Here is a tiny trained network, its code and every weight. The questions are about switching its units off for an input and a class, where a switched-off unit gives its printed mean instead of its output.

import numpy as np


def w(rows, s, z=0):
    codes = np.array(rows[::2]) - 128.0
    scale = np.full(codes.shape[1], s)
    scale[-1] = z or s
    return codes * scale


def norm(h):
    return h / np.sqrt((h * h).mean(-1, keepdims=True) + 1e-5)


def f(y):
    return np.maximum(y, 0)


def log_softmax(a):
    a = a - a.max(-1, keepdims=True)
    return a - np.log(np.exp(a).sum(-1, keepdims=True))


def net(x, mask):
    res = np.array(x, float).reshape(1, 3) / 4 @ E
    u = 0
    for l in range(3):
        y = f(norm(res) @ A[l][:, :-1].T + A[l][:, -1])
        res = res + np.where(mask[u : u + 5], y, B[l][:, -1]) @ B[l][:, :-1]
        u += 5
    return log_softmax(norm(res)[-1] @ U[:, :-1].T + U[:, -1])


A, B = {}, {}
E = w([
[38,153,106,137],'x0',
[142,208,255,124],'x1',
[118,80,187,52],'x2',
],0.0072)
A[0] = w([
[57,119,243,230,152],'L0N1',
[124,130,101,117,130],'L0N2',
[30,110,118,138,65],'L0N3',
[141,101,127,185,254],'L0N4',
[70,47,122,1,53],'L0N5',
],0.0056,0.0022)
B[0] = w([
[86,168,70,109,254],'L0N1',
[194,177,156,68,153],'L0N2',
[1,175,120,113,193],'L0N3',
[70,117,112,72,220],'L0N4',
[78,90,155,115,238],'L0N5',
],0.0097,0.0029)
A[1] = w([
[96,55,199,89,5],'L1N1',
[151,193,35,238,118],'L1N2',
[154,72,198,158,138],'L1N3',
[179,101,141,147,24],'L1N4',
[249,61,148,137,216],'L1N5',
],0.013,0.0019)
B[1] = w([
[164,74,174,149,219],'L1N1',
[146,65,189,147,253],'L1N2',
[81,194,84,222,167],'L1N3',
[126,252,114,121,141],'L1N4',
[1,174,54,191,195],'L1N5',
],0.0091,0.0069)
A[2] = w([
[170,15,70,65,223],'L2N1',
[119,51,41,94,2],'L2N2',
[117,127,104,214,188],'L2N3',
[144,254,214,108,82],'L2N4',
[120,165,220,185,94],'L2N5',
],0.0089,0.0031)
B[2] = w([
[235,157,134,100,222],'L2N1',
[176,151,38,77,183],'L2N2',
[152,162,254,155,251],'L2N3',
[182,126,5,157,240],'L2N4',
[183,23,91,33,254],'L2N5',
],0.0085,0.0048)
U = w([
[149,93,57,83,2],'0',
[114,33,249,133,182],'1',
[14,146,127,154,190],'2',
],0.016,0.00082)

Each question gives the input, the list of numbers given to net, and the class t.
The units are the neurons (one row each of A and B). Each row of codes is followed by its name. A weight is (code - 128) times the scale printed after its matrix; where a second scale follows, it is the last column's (A, B and U).
mask holds one flag per neuron, layer by layer. A switched-off neuron (its flag False) gives its mean, the last column of its row in B, instead of its output. The means were averaged over made-up inputs and are rounded, as every weight is.
A unit's drop is (log p(t) with every unit on - log p(t) with that unit switched off) / (log p(t) with every unit on - log p(t) with every unit switched off).
The circuit of an input: a set's keep is (log p(t) with only the set's units on - log p(t) with every unit switched off) / (log p(t) with every unit on - log p(t) with every unit switched off). Starting from the 12 units with the biggest drops (on a tie, the unit counted first), units are removed one at a time, each time the one whose removal leaves the highest keep (on an exact tie, the one counted first), for as long as the keep stays at least 0.8.
units of the circuit, in order: the units of the circuit, biggest drop first
k most important neurons: the k neurons with the biggest drops, biggest first
k most important neurons of layer l: the k neurons of layer l with the biggest drops, biggest first
drop of u: that unit's drop, to one decimal
input [-7,-6,-3], class 2: 4 most important neurons	[L1N5, L0N1, L0N3, L2N5]
input [2,7,6], class 0: units of the circuit, in order	[L2N4, L1N2]
input [4,-4,5], class 1: units of the circuit, in order	[L2N4]
input [2,5,-6], class 1: 4 most important neurons	[L1N2, L0N3, L2N2, L0N2]
input [-8,1,-6], class 2: 2 most important neurons of layer 0	[L0N1, L0N3]
input [-6,8,8], class 0: 3 most important neurons	[L2N4, L1N2, L2N5]
input [-1,5,5], class 0: 2 most important neurons of layer 1	[L1N2, L1N3]
input [7,8,-2], class 0: units of the circuit, in order	[L2N4, L2N5]
input [-5,4,2], class 2: 3 most important neurons	[L1N5, L0N3, L1N3]
input [-4,5,4], class 0: 2 most important neurons of layer 2	[L2N4, L2N5]
input [-4,3,-1], class 2: 3 most important neurons	[L0N3, L1N5, L1N2]
input [-8,5,-7], class 2: 4 most important neurons	[L1N5, L0N3, L1N1, L1N4]
input [-8,3,-7], class 2: 2 most important neurons of layer 0	[L0N1, L0N3]
input [1,3,-1], class 0: most important neuron	[L1N5]
input [5,5,0], class 0: 2 most important neurons	[L1N5, L2N4]
input [2,0,-3], class 1: 2 most important neurons of layer 1	[L1N2, L1N5]
input [4,2,-7], class 1: drop of L1N2	0.6
input [-5,8,3], class 0: drop of L2N4	0.5
input [-1,3,-8], class 1: drop of L1N2	0.5
input [-3,-4,-6], class 1: most important neuron of layer 0	[L0N1]
